Here is a tiny trained network, its code and every weight. The questions are about switching its units off for an input and a class, where a switched-off unit gives its printed mean instead of its output.

import numpy as np


def w(rows, s, z=0):
    codes = np.array(rows[::2]) - 128.0
    scale = np.full(codes.shape[1], s)
    scale[-1] = z or s
    return codes * scale


def norm(h):
    return h / np.sqrt((h * h).mean(-1, keepdims=True) + 1e-5)


def f(y):
    return np.maximum(y, 0)


def log_softmax(a):
    a = a - a.max(-1, keepdims=True)
    return a - np.log(np.exp(a).sum(-1, keepdims=True))


def net(x, mask):
    res = np.array(x, float).reshape(1, 7) / 4 @ E
    u = 0
    for l in range(2):
        y = f(norm(res) @ A[l][:, :-1].T + A[l][:, -1])
        res = res + np.where(mask[u : u + 4], y, B[l][:, -1]) @ B[l][:, :-1]
        u += 4
    return log_softmax(norm(res)[-1] @ U[:, :-1].T + U[:, -1])


A, B = {}, {}
E = w([
[154,75,99,102,104,58,71,106,103,167,158,155],'x0',
[130,110,102,105,130,59,117,130,69,125,195,179],'x1',
[55,146,80,62,177,60,110,123,191,125,197,51],'x2',
[145,211,167,160,172,175,134,191,83,97,134,56],'x3',
[108,102,131,95,104,137,129,146,177,95,113,108],'x4',
[172,155,129,7,149,147,107,180,126,46,81,145],'x5',
[111,127,115,65,167,133,199,113,116,79,142,184],'x6',
],0.012)
A[0] = w([
[188,148,136,45,151,121,117,157,7,58,132,230,30],'L0N0',
[140,158,139,56,153,164,113,155,158,84,84,63,95],'L0N1',
[159,102,147,115,103,230,164,136,133,67,9,245,4],'L0N2',
[183,174,167,251,115,228,106,158,83,142,61,76,1],'L0N3',
],0.023,0.0064)
B[0] = w([
[204,162,91,81,171,65,192,197,64,161,180,159,234],'L0N0',
[95,114,105,115,155,113,109,107,171,111,116,86,197],'L0N1',
[121,98,183,72,60,237,125,45,185,78,125,205,244],'L0N2',
[148,169,160,254,83,125,84,204,69,191,55,63,254],'L0N3',
],0.016,0.027)
A[1] = w([
[96,78,117,208,124,23,70,69,80,179,133,230,52],'L1N0',
[127,81,119,163,191,70,97,114,67,52,67,189,3],'L1N1',
[130,6,102,188,100,22,79,47,132,200,163,241,44],'L1N2',
[93,159,159,248,213,180,216,92,64,81,156,133,37],'L1N3',
],0.019,0.0039)
B[1] = w([
[165,16,104,62,49,100,109,148,191,174,139,94,226],'L1N0',
[100,144,197,195,115,41,105,98,170,98,93,250,133],'L1N1',
[79,13,61,166,2,14,100,72,127,213,160,83,251],'L1N2',
[71,161,164,219,212,196,173,113,25,107,199,185,173],'L1N3',
],0.0079,0.014)
U = w([
[90,17,73,150,58,79,120,84,137,173,169,109,47],'0',
[65,132,74,78,209,103,76,140,210,45,85,26,183],'1',
[217,129,72,48,165,58,180,190,58,126,176,195,63],'2',
[150,150,162,246,84,167,85,183,82,151,43,75,249],'3',
[53,150,122,200,206,164,181,105,92,96,189,120,2],'4',
[171,82,174,76,50,233,138,70,160,72,95,231,91],'5',
],0.013,0.0025)

Each question gives the input, the list of numbers given to net, and the class t.
The units are the neurons (one row each of A and B). Each row of codes is followed by its name. A weight is (code - 128) times the scale printed after its matrix; where a second scale follows, it is the last column's (A, B and U).
mask holds one flag per neuron, layer by layer. A switched-off neuron (its flag False) gives its mean, the last column of its row in B, instead of its output. The means were averaged over made-up inputs and are rounded, as every weight is.
A unit's drop is (log p(t) with every unit on - log p(t) with that unit switched off) / (log p(t) with every unit on - log p(t) with every unit switched off).
The circuit of an input: a set's keep is (log p(t) with only the set's units on - log p(t) with every unit switched off) / (log p(t) with every unit on - log p(t) with every unit switched off). Starting from all 8 units, units are removed one at a time, each time the one whose removal leaves the highest keep (on an exact tie, the one counted first), for as long as the keep stays at least 0.8.
units of the circuit, in order: the units of the circuit, biggest drop first
most important unit: the unit with the biggest drop
k most important neurons: the k neurons with the biggest drops, biggest first
k most important neurons of layer l: the k neurons of layer l with the biggest drops, biggest first
drop when u is switched off: that unit's drop, to one decimal
input [-5,7,8,1,-4,-2,3], class 4: 4 most important neurons -> [L0N2; L0N0; L0N3; L0N1]
input [0,-5,2,-1,6,-8,5], class 4: most important unit -> L0N2
input [-6,-3,5,4,-7,-4,8], class 4: 2 most important neurons -> [L0N3; L0N2]
input [6,-6,4,2,-3,-8,1], class 0: units of the circuit, in order -> [L0N3; L0N0; L0N2]
input [1,7,-2,3,-6,-8,4], class 0: 2 most important neurons of layer 1 -> [L1N2; L1N0]
input [-6,2,6,4,1,-5,4], class 4: units of the circuit, in order -> [L0N2; L0N3; L0N0; L1N3]
input [-6,6,1,-5,8,-2,-6], class 0: 3 most important neurons of layer 0 -> [L0N3; L0N2; L0N0]
input [-6,8,5,2,-6,-6,4], class 4: units of the circuit, in order -> [L1N3; L0N0; L0N3; L0N2]
input [-1,3,-2,-3,-2,-5,0], class 0: 2 most important neurons -> [L0N3; L0N2]
input [8,-3,2,3,4,-3,3], class 0: 2 most important neurons -> [L0N3; L0N0]
input [2,-1,1,-2,8,3,-4], class 1: 2 most important neurons -> [L0N3; L0N2]
input [-2,8,5,4,4,-6,-4], class 0: 4 most important neurons -> [L0N3; L0N0; L0N2; L0N1]
input [-7,5,0,0,-1,-4,7], class 4: 2 most important neurons -> [L1N3; L0N2]
input [2,-8,6,0,-5,-3,7], class 4: most important neuron of layer 1 -> [L1N0]
input [2,-5,-6,-8,-5,-2,-4], class 5: 2 most important neurons of layer 0 -> [L0N2; L0N0]
input [-7,3,-1,-2,-8,-2,5], class 2: 2 most important neurons of layer 0 -> [L0N0; L0N3]
input [6,-6,6,3,0,-8,1], class 0: 2 most important neurons of layer 0 -> [L0N3; L0N0]
input [7,2,6,6,-1,2,-5], class 1: 3 most important neurons -> [L0N3; L0N0; L0N2]
input [4,4,2,4,-2,-6,1], class 0: drop when L0N3 is switched off -> 2.4
input [-6,6,1,4,8,6,1], class 2: most important unit -> L0N0
input [2,-3,-5,4,-3,1,7], class 5: drop when L0N2 is switched off -> 2.7
input [-5,-6,3,-8,-3,-1,5], class 5: drop when L0N3 is switched off -> 0.2
input [-5,-2,-2,0,-3,5,4], class 5: drop when L0N2 is switched off -> 4.1
input [2,-8,5,2,-2,-6,8], class 4: 3 most important neurons -> [L0N2; L0N3; L0N0]
